B, the same points and some others measured another way; then each row and its match in B
B:
1: [-199  193 -135  114  -23  218  101  -77  182  258   99  313    2   84
  540   -7 -145  -32 -380  102  211  172 -153  209  103   -7   33  -75
  172]
2: [-552  245  -44  -78 -121   73  204 -285 -245   75  287   56  -24  250
  408   41  291   -6    7   28  -31  445 -180  -78 -257  373  -84 -336
   78]
3: [  11   26   19  -22   49   83 -169  -70   65    2   67    8  -11  103
  152  121  118  -86  163  112 -137  -76   23  -45   -2 -134  -23  -48
   28]
4: [ 294 -143  294    7 -120 -142 -293   80   99 -135  -75 -167 -233    9
 -258   52  -68   12  169 -101  -65 -159  161  117  220 -142   81  139
  107]
5: [-241   24  194   21 -256 -178   55 -364 -337  -32   93  -56   78  338
  -18  -17  300 -130  296  -56 -217   84  261 -106  152  167 -193 -246
   97]
6: [-111  -29  124    6 -127   21  -87 -155 -187  -72   75   36   51  154
  -17   48  265  -71  263  -47 -197   98    9 -110 -129   34  -53 -138
   16]
7: [-340   66  -35  -54 -325   60  189 -318  -17  -38  275   77   73  179
  473  242  297   98    5   51   79  339   73 -124 -177  612 -207 -305
  133]
8: [ 153 -123 -141   42  445  152 -235  217  299   77  -62  173   -7 -189
  225  -97   47 -198 -138   55   45 -331 -289  185 -115 -759  117  109
  -82]
9: [-313  160 -251   10  311   58  -25 -129  100  120   22   84   39   61
  428  119   70 -188   63  180  -13 -110 -146  -41  -90 -284  -76  -66
    5]
10: [  70 -119  113   66  -72 -205 -115 -289   -3  -40   32    9  141  246
  -16   14  254 -101  254   73 -126 -199  162 -112  278  -15 -247 -108
  209]
11: [-101   54  239  -46 -288  -59 -146 -105 -405  -73  153  -67 -131  170
 -253  -30  298  -96  375 -103 -321  161    6 -141 -121  -10    5 -171
  -92]
12: [ 106  -23  326  109 -133   60  -72 -174   35  -88    6    5   34   88
  -82   63  -14   13   14   32  -75  134  165   63  138  129  -66    4
  266]
13: [  39  -14  222  -27 -140 -194 -229    9 -189 -124  -13 -189 -243   25
 -326   32   89 -137  355 -107 -236 -121  153  -50   75 -258   10   48
 -102]
14: [-326  262  154   39 -252  -63  124 -310 -225   55  204  -26  -99  114
  108   63   97  -19   12   85    1  366   -9  -25  -51  313 -141 -234
  175]
15: [ -13  163   20   33  -46   93  -88  163  199   80   93  135 -318   22
   87  -45 -253    6 -275  -33   49   98 -160  133  262 -177  105  218
   61]
16: [  14   87   83   34   91   74  -14  -70  198   44   91    5  -72  -29
  229   40  -40  -87 -203  151   49  -20   83  144  142 -166  -67    9
  125]
17: [-348  221   26  -41 -126   18  -23 -120 -285   61  151   77 -126  411
   14  -73  120 -108  200  -76 -315  192  -76 -158  165   -8   -2  -51
  -18]
18: [-366  -85  127   21 -311 -111  124 -361 -373 -161   98   48  187  271
    8   56  449  -64  341 -175 -194  223  142 -222 -162  350 -221 -268
   35]
19: [   7  -89   76   68   78 -146 -110 -214   -6  -35  -39  -38  109   52
   34   50  199 -166  225   79  -69 -212  116  -20   45 -204 -161 -104
  105]
20: [-325  209 -237   -1  166  221   12  -67   44  201  131  189    3   15
  536   76   86 -108  -88  157   69  124 -306   50 -290 -145   48 -181
  -11]
21: [ 121 -272   72  -88  107  -60 -219    0   12 -144   31  -77   35   49
   25    0  395 -108  274  -70 -149 -249   20  -22 -143 -270  -15  -98
  -73]
22: [ 536 -346  432   90 -270 -213 -311   75  123 -148  -65  -69 -154  -64
 -382  -97   28   95   46 -177   81 -141   70  230  217  -54   65   67
  249]
23: [  56   26  124  129   87   40 -109   26   75   65  -40   84  -91 -165
   16  -67  -82  -88 -147   27  108   18 -173  223  -68 -312   72   22
  116]
24: [ 150  -54    8   85   50  -53 -131  -12  273   81   -8   84  -65  -37
  191    1  -61  -30 -140   78  181 -158  -71  185  172 -190  -14   23
  194]
25: [ 329  135  223   22 -201   68 -230  165  314   33  141  -31 -409 -142
  -46   97 -305  106 -250  120  110   71  -19  190  258  -49   95  187
  165]
26: [ 605 -377  443   44   85  -52 -376  346  351 -284 -178 -195 -293 -431
 -399   -8 -142   85 -110 -181  143 -188  -16  363  -75 -380  219  302
  115]
27: [-385  255  253  -24 -645  144  197 -337 -366  -70  337   57  -52  338
   77  172  187   78  105  -45 -232  626  245 -212  -12  714 -150 -242
   70]
28: [-335  105  -55  -26  170  112   69   -3  -26   32   59   31  -92  -54
  310    5   81 -118 -111  -36   44  135 -151  122 -268 -193   64  -74
  -66]
29: [-196   89  177 -107 -135   95 -124   -6 -253 -137  134 -101 -192   92
 -105  106  191   -7  292 -104 -265  277  -85 -120 -308   80   96  -71
  -97]
30: [ -97 -158   67   77  -98 -199   -5 -329  -53 -143    4  -10  202   26
   52  149  343 -105  282   28  -25 -104  171 -146  -93   91 -302 -175
  109]
31: [  51    8  152  -28  215 -188 -249 -125 -166   48  -15 -213  -65  106
 -105  -86  223 -263  348  107 -229 -300   56   45   72 -504  -16 -141
    8]
32: [-117  123  202   75  -90   17    5 -146  -41  -23   26  -55  -90  -83
   39  119  -47  -42  -16   53   40  184   74  101  -95   53  -37  -56
  133]
33: [-582  152 -187   49   23 -156  112 -519 -432  148   76   95  301  369
  326   27  470 -297  453  117 -205  -12   -4 -250 -138  -15 -275 -446
   12]
34: [-229  159   81   36  123   82   59 -144  -37   28  129   41  -34  -14
  154  -24   99  -83 -117   93   -6  217 -184   46 -159  -66  -66  -94
  120]
35: [ 313    8  302   77   -3  -32 -302  254  104  -45  -55  -54 -373 -212
 -381 -101 -245  -61  -87  -73  -35  -76  -91  215  158 -487  173  284
   23]
36: [-115  107   20  -67  474   56 -168   64   33  -27  -26 -184 -152 -157
   74   42   61 -244  110  122 -142 -167 -101   73 -236 -613   67   48
 -124]
37: [-143   85  231   41 -228  -61  -86 -224 -286  -76   39  -78  -35  107
 -156  122  145  -79  346   -7 -203  155  114 -111 -104  103  -72 -138
   53]
38: [  58   33  144   30 -290  -42 -184   61   67  -12  -14    6 -280  106
  -54  106 -197  100   64 -119   30   97    7   91  194  128  133  108
  137]
39: [ 351 -186   83   37  221  -60 -388  199  202  -33 -104   16 -132  -48
 -187  -99    2 -145  115  -28 -113 -404 -107   97  186 -655   93  209
   -7]
40: [  62   30    7  -90  215   49 -244  219  185   56   40  -55 -317    7
  129  -51  -62   -7  -63  -21   27  -65 -289  198    1 -333  237   88
   29]
41: [   2   20   23   32   45  -23  -45  -61  227   21   95   37  -96  -49
  219   48   15   32 -166   91  176   44 -160  111    3   17  -58  -23
  213]
42: [-597  441  -22 -104 -137  136  131 -140 -367  154  253  -39 -247  162
  320   65   86  -98   46   31 -120  447 -117   -5 -269  123   88 -268
 -113]
43: [ 203  -61  205    0  100 -145 -223  107  101  -25   20 -125 -270 -138
 -140 -110   16  -35  -46  -14   71 -101 -181  210   17 -329   86   43
  109]
44: [ 204 -361  349   -4 -282 -142 -181  -83  -54 -319    0  -66   30  142
 -302   39  307   89  309 -247 -154    7  159  -81   20  225  -74   -8
  138]
45: [ 269   64  143   60  205  301 -194  287  397   56   19   70 -268 -357
  135   10 -300   21 -440  106  199   70 -246  375 -117 -391  245  198
   94]
46: [-277  328  -68 -102  159   77  -62  -86    2  139  167 -112 -227   91
  334  128    4  -81   47  218  -54  113 -151   22  -94  -85   44 -121
   39]
47: [  17 -177  216   43 -298   13   -5 -147  -22 -188  135   92   66    1
  -15   74  287  105   38 -103   23  247  -37  -52 -213  348 -122 -128
  156]
48: [-105    4   89  -74  -25  -70 -183 -118 -237  -60   86  -78  -41  247
  -88    9  310 -150  422  -23 -338  -65   27 -176  -18 -163  -42 -115
  -71]
49: [-142  104  220  134  -64 -125  -26 -313 -158  -32  -16   -1   54  219
 -160    6   41 -109  199   49 -181   78  103  -93  216   32 -186  -22
  243]
50: [ 433 -135  280  -68 -171  -53 -255  222  316 -125  197 -101 -395 -201
 -129  -11   -3  189 -220  -31  164   50 -173  191   44   17   88  106
  158]
51: [ -65  128 -105   48  327  172  -61  -77  211  131   89  131   50  -53
  361   27   46 -162 -151  263   20  -74 -178   65  -63 -363  -68  -38
   84]
52: [  51  -94  230  104 -126    0  -91  -60   20 -131  -24   50  -27  -34
 -131   38   29   37   30  -94    7  136  -41   46  -64   66  -19   44
  171]
53: [-188   91   50   23 -221  -62   72 -128  -48   24  182   71 -124   37
  147    1  110    5 -100  -21   91  209  -86   25  -16  159  -92 -121
   95]
54: [ -72  -39   26  -24 -113  115 -108  -37  -57  -21   45   54    2   88
  175  120  164  -70  178  -47 -112   10   78   -6 -135  -45   49 -111
  -74]
55: [ 165  -14  229  -52  -88  110 -152   81  227  -85  108  -63 -234   44
   51   86  -81  145 -123  -11   23  154  -23  137   90  142  108   92
  194]
56: [ -57  -51  -37    7  137   77  -42    8  123  -13   66   94   -1  -79
  224    2  149 -112  -92   17   30  -59  -96   66 -124 -264  -34  -21
  -27]
57: [ -39 -166  196   64   91  -74 -143  -19 -185 -160 -132  -24   27   -2
 -258  -82  187 -189  262 -195 -213 -108   33    5 -107 -384   10   45
  -67]
58: [-159  115   66   82   52 -110 -100   -9  -90   73  -75    5 -191   19
  -48  -71 -105 -100   51  -72   21   27 -185  130   29 -249   91   34
   89]
59: [ 332 -198   73   82  355  104 -159  186  605  -79  -70   48  -82 -371
  197   40 -146   45 -411   83  328 -165 -195  326  -59 -336   47  223
  226]
60: [-331  254  -56   20   70  115  -55   74  -69  129  -42   96 -240  176
  143  -15 -227  -91   -8  -97  -89  145 -167   95   86 -218  203  119
  -15]
61: [ 262 -102  193  138  124  -94 -187  148  379   -5 -205  -30 -237 -162
  -35  -28 -373   44 -262  -69  280 -139  -49  393  270 -261  151  265
  293]
62: [ -48  221  114    0  -34   36 -101  -50   34   35  140  -64 -224  -49
   46  102  -53  -41  -15  156  -33  122  -65   25  -10  -66  -19   -9
   81]
63: [ 241 -305  260   36 -127 -246 -146 -219  -32 -142   14  -72  138  188
 -148  -67  357 -114  254  -46 -150 -286  312  -20  283  -96 -212 -116
  141]
64: [ 141  -53  173  106  -45   48  -33  -76  217  -82   99   98    0 -134
   29   33   40    3 -206   84   85   66  -18   64   35  -20 -149   49
  191]
65: [ 319 -160    0  -66  306  118 -379  343  357  -87  -33  -21 -225 -220
    7   41  -13  -59   -2   -1  -29 -296 -212  125 -105 -596  187  236
 -104]
66: [  55  -83  289   64 -143 -246  -94 -215 -156 -107    0 -111   -8  147
 -252  -52  179 -144  243  -43 -183 -126  264  -38  264 -114 -178  -44
  110]
67: [-339   80  -35    6   32   97   89 -183 -301  147  147  146  119  140
  310 -147  364 -231   35   -1 -106  111 -110   55 -244 -215  -10 -346
  -92]
68: [  48   19  124    6  -20  245   23  -25  230    3  185   74  -43 -159
  345   88   58   64 -332  117  179  232  -85  204 -219  102   15 -108
  149]
69: [-150  117  -54  -52   31  111 -116   30   -9   66  115   52 -150   43
  213   53   82  -44   53   26  -39   98 -226   22 -186 -116  102  -78
  -34]
70: [-411  -46  -87   17 -241   43  222 -315 -123  -45  133  172  226  178
  439  145  355  -55   63  -73   21  186  151 -109 -186  342 -207 -287
    8]
71: [ 109  -13  107    2 -124  194  -25   13  345  -33  147   92 -104   -6
  302  133  -77  149 -300   53  163  177    2  152   70  233   16   41
  217]

[-110 -172  -21   37   75  -61  -10  -18   42  -65   27   62 -112   25
 -136   -9  -95   41   26   31  148 -121  -11 -116  161  169   -1  -29
  -43  -39  194   71   -7  -13] : 63
[-116  -34  -13   29   14  -80  -89  -74  -55   69  -53   15 -108   24
  -73  -26  -56   57   31  -30  187   -8  -49  -99  197   29   27   -4
   32  -52   44  118  -57   46] : 20
[ 111  -25  -89  120   18  138  -89   23 -131   81   26 -113  -38   50
  132  -78   13   -1   61  -69 -125  162 -138  -88 -132   39  -47  -71
   78  -33 -439   22  -14  -81] : 5
[ 193  -83 -140   91   18  193 -117   70 -160   54   51  -86  -64   39
  164 -132   46   72   89  -10 -168  164 -131  -86 -168   18  -31 -120
   85   -5 -529   31  -22  -52] : 4
[  60   51 -118  -70   58  179  129   65   84   -2   77  -30  130 -135
    5   15   76 -102 -151  214  -53  -32  123   12 -116  -77  -50 -140
   33   97  118 -185  -45  -59] : 11
[  30 -131  -47  -59   39  -23   41   44   62  -55  115  104    8 -123
 -173  -52  -50   29  -17  133  108 -136  135  -90  144   92  -47  -63
  -44   76  276   31    6  -12] : 29
[-215   85   -1  -35   64  -66  -58  -66   80  -49  -79  -33  -65  -10
  -37   31   -9  -50    4  138  103  -72   71  -23  129  -72  -19  -94
   42  -66  170   76  -86   54] : 38
[-233    8   65   18    9 -175 -106  -47  -47    1 -100  -73  -26   -8
 -182  -14  -62  -10   99   -4  130 -106   22  -31  207   54   -3   -4
   54  -79  117  151   -9   15] : 39
[  76  -55  -18  135   15  -13   12 -110   45   -5   29   74 -126   44
   46  -25  -37  -56 -112  105  116   70  -29 -127   12  -11   13 -100
   51  -46  -81   65 -160   56] : 32
[ 375    2 -224   16  -45  292   12  202 -210  136  222 -164   39 -145
   95 -190   80  -44   11   -6 -284  193  -18  -29 -298  -33 -101 -141
   75  118 -575  -67   33 -124] : 27
[-121   62   14  -11   10  -45   14  -37  120   61  -67  -13   40   18
  -13   54   29 -155  -90  108   99    7   97  -35   54  -61   14  -50
   50    8  123  -34 -137   30] : 69
[ -52  -72   18   72  -10 -128   -9  -10   12    2   96   10 -140   -2
 -117  -39 -128  -80   26  -64  105  -22    9 -142  138  151  -56  -12
  -35  -41   32  135  -40  -29] : 16
[ -11  103  -46   23  -27   28  -19  -42  -38  130   28  -90  -66   32
   48  -21  -27  -96  109 -121   18  139  -12  -69   97   -5  -99  -20
   48    2 -130   92    5  -24] : 58
[  89 -189   42  148  -29  -85   22  -92   25   62   -1  107  -15   88
  -95  -29  -61  -46   -7   -6  170   34   -9 -136  125  141   29    9
   43   17   15   83  -64   21] : 34
[ -70   97   32   59  -16    0  -17   -5    2  -10  -73 -103   58    1
   74   18   57 -124  -97  157  -48   19   17    0 -111  -87   28 -148
  127  -42 -163  -57 -179    5] : 25
[  -3  -39   21   48   12  -42    2  -14  136   35  -74   -1   81   48
  -23    7   67 -190  -89  184   30   25  123  -25  -53  -45   38  -78
   84   22   -4  -22 -153   40] : 65
[-116  -28   65   35   71 -158  -66  -68   76 -126   83   81  -46 -116
 -135   -9 -151   26   -4   54  126 -135   63 -160  203  124 -116  -26
  -66  -70  278  140   -6  -52] : 36
[-137  -50  -44    4   24 -112  -61   -7  -34    5   29  -16 -203  -23
 -150  -57  -90   -3   23    7  159  -73    5  -89  170   48    6  -40
  -14  -69   72  156  -55   47] : 54
[-106  -67   62  122   41 -100  -41  -87   27  -83  -45    2  -56   51
  -58    8  -69  -28   16   66   84  -64  -27  -86   86   94  -11  -68
   47  -91   37   96  -65   -1] : 66
[ -85  111   60   52  -17  -87  -25  -21  129  127  -92  -84  116   26
   17   49   54 -294 -145   86   11   95  108  -30  -80  -88   12  -25
   83  -12  -62  -52 -191   -6] : 55
[ -49  197   58  120   10  -89   75 -149  229  106  -98 -101   90   36
   -6   78   61 -457 -201  170   45  131  169   16 -111 -190  -33  -55
  126  -37   23  -11 -195   39] : 57
[ -25    1   34   66  -88  -61   -5  -27  -67   85   38   -9  -81   49
   18  -17  -74  -34   57 -118   89   70  -50 -122  144   96  -23  -25
   39   -4 -110   80  -79   -9] : 14
[ 135 -156  -50  165   34   82 -149  -77 -183  -33  -69   42  -72   47
   96 -111   20  225   -9  123   33   48 -184 -103  -54   -6   88 -140
  140  -75 -359   76 -109   54] : 37
[ 322 -228 -386  -17  276  447   74    5   28  -85  194  122  -78 -130
   24 -117   47  220  -81  243  -21  -10  -41  -87 -135  -18  -92 -157
  -54   84   88 -100  156  -63] : 1
[  55   39  -95  -82  -19   78  -13  147  -71  113  121 -138   89 -117
  -88  -84    0  -77  152  -96 -126   38   93  -24   21   69 -151  -10
    1  100  -85   19  129 -128] : 17
[ 141 -166  -66  186   91   70  -35  -91   17  -20   23   17  -76   96
   14  -65  -30  -25   50   34   -3   84  -76 -113  -47   96  -52  -59
   47  -47 -175  100   18  -29] : 28
[ 104 -161  -69  140   26   -9    3  -64  -71   33   44   38 -124    1
 -124  -89  -59    9  -58   41  139    7  -61 -102   35   65   34  -46
   43  -35  -75   96  -43   29] : 45
[ 216 -206  -88   95   28  120  -53  -50  -28  -14   28  143 -101   89
  127  -92   19  145   28  113   49   94  -76 -143   13   36   32 -130
   64   29 -215   67  -92   64] : 30
[  95    9  -40   14  -93  -75    9   15  -12  210  141  -11  -98  -11
  -82  -81  -80 -168   76 -186   91  155   72 -136  163   70 -101   54
  -22   66  -83  155   -7  -15] : 59
[  86  -22  -63    3  -25   13  -19   25  -42  121   92   21  -12  -76
  -41  -68  -32  -14  -35  -30   71   63   24 -117   71   27  -37  -11
    1   52  -47   29  -41  -28] : 51
[ -29 -141  -23    0   20  -16  -69    0  -17   11   -1   89  -49   24
  -35  -37  -38  118   50   24  123  -36  -17 -122  161   98   24  -36
    1   15   52   57  -45   17] : 10
[-110  105   17   69   43   37  -48  -42   62   47  -64  -52   58   25
  161   73   22  -97 -156   60   -5   81  -50  -87  -89  -47    2  -67
   55  -60  -99 -117 -175  -59] : 31
[ -27   42   32  142  -16  -66  122 -176  180  122 -100   25  -34  134
   13   83   31 -312 -220  130  201  118   59  -45   -4 -109   79  -53
  108  -22   56  -28 -246  107] : 23
[  91 -101  -42  121   23  -27  -59  -72  -49   60   -2   49  -62  -21
  -63  -80  -22    8 -117   85  133   41  -41 -111    6  -11   51  -45
   61  -38 -108   71 -114   42] : 12
[ -33 -174  -12   75   19  -46  -94   12  -47   33  -30    1  -65   84
  -67  -56  -39   38   90  -34   66   -6  -56 -105   85  144   28   -9
   25  -29 -101   90  -24  -10] : 21
[-158  -34   97  104    6 -208  -20 -104  150   36 -123   15  -29   93
 -108   44  -18 -221 -119  118  187  -17   83  -65   79   -5   77  -18
   63  -72  115   70 -204   83] : 71
[  68  -36  -94 -100   46   95   70   67   53  -80  191  102    5 -179
  -33  -34  -46   76  -52  136   35  -98  105 -108   90   49 -102 -119
  -64   92  232  -44   -1  -57] : 62
[  37   12   40  113  -14   58  180  -83  301  112  -93   32  135  198
  170  145  114 -386 -229  172   36  169  105  -36 -155  -63   58  -81
  101   71    4 -210 -265   25] : 43
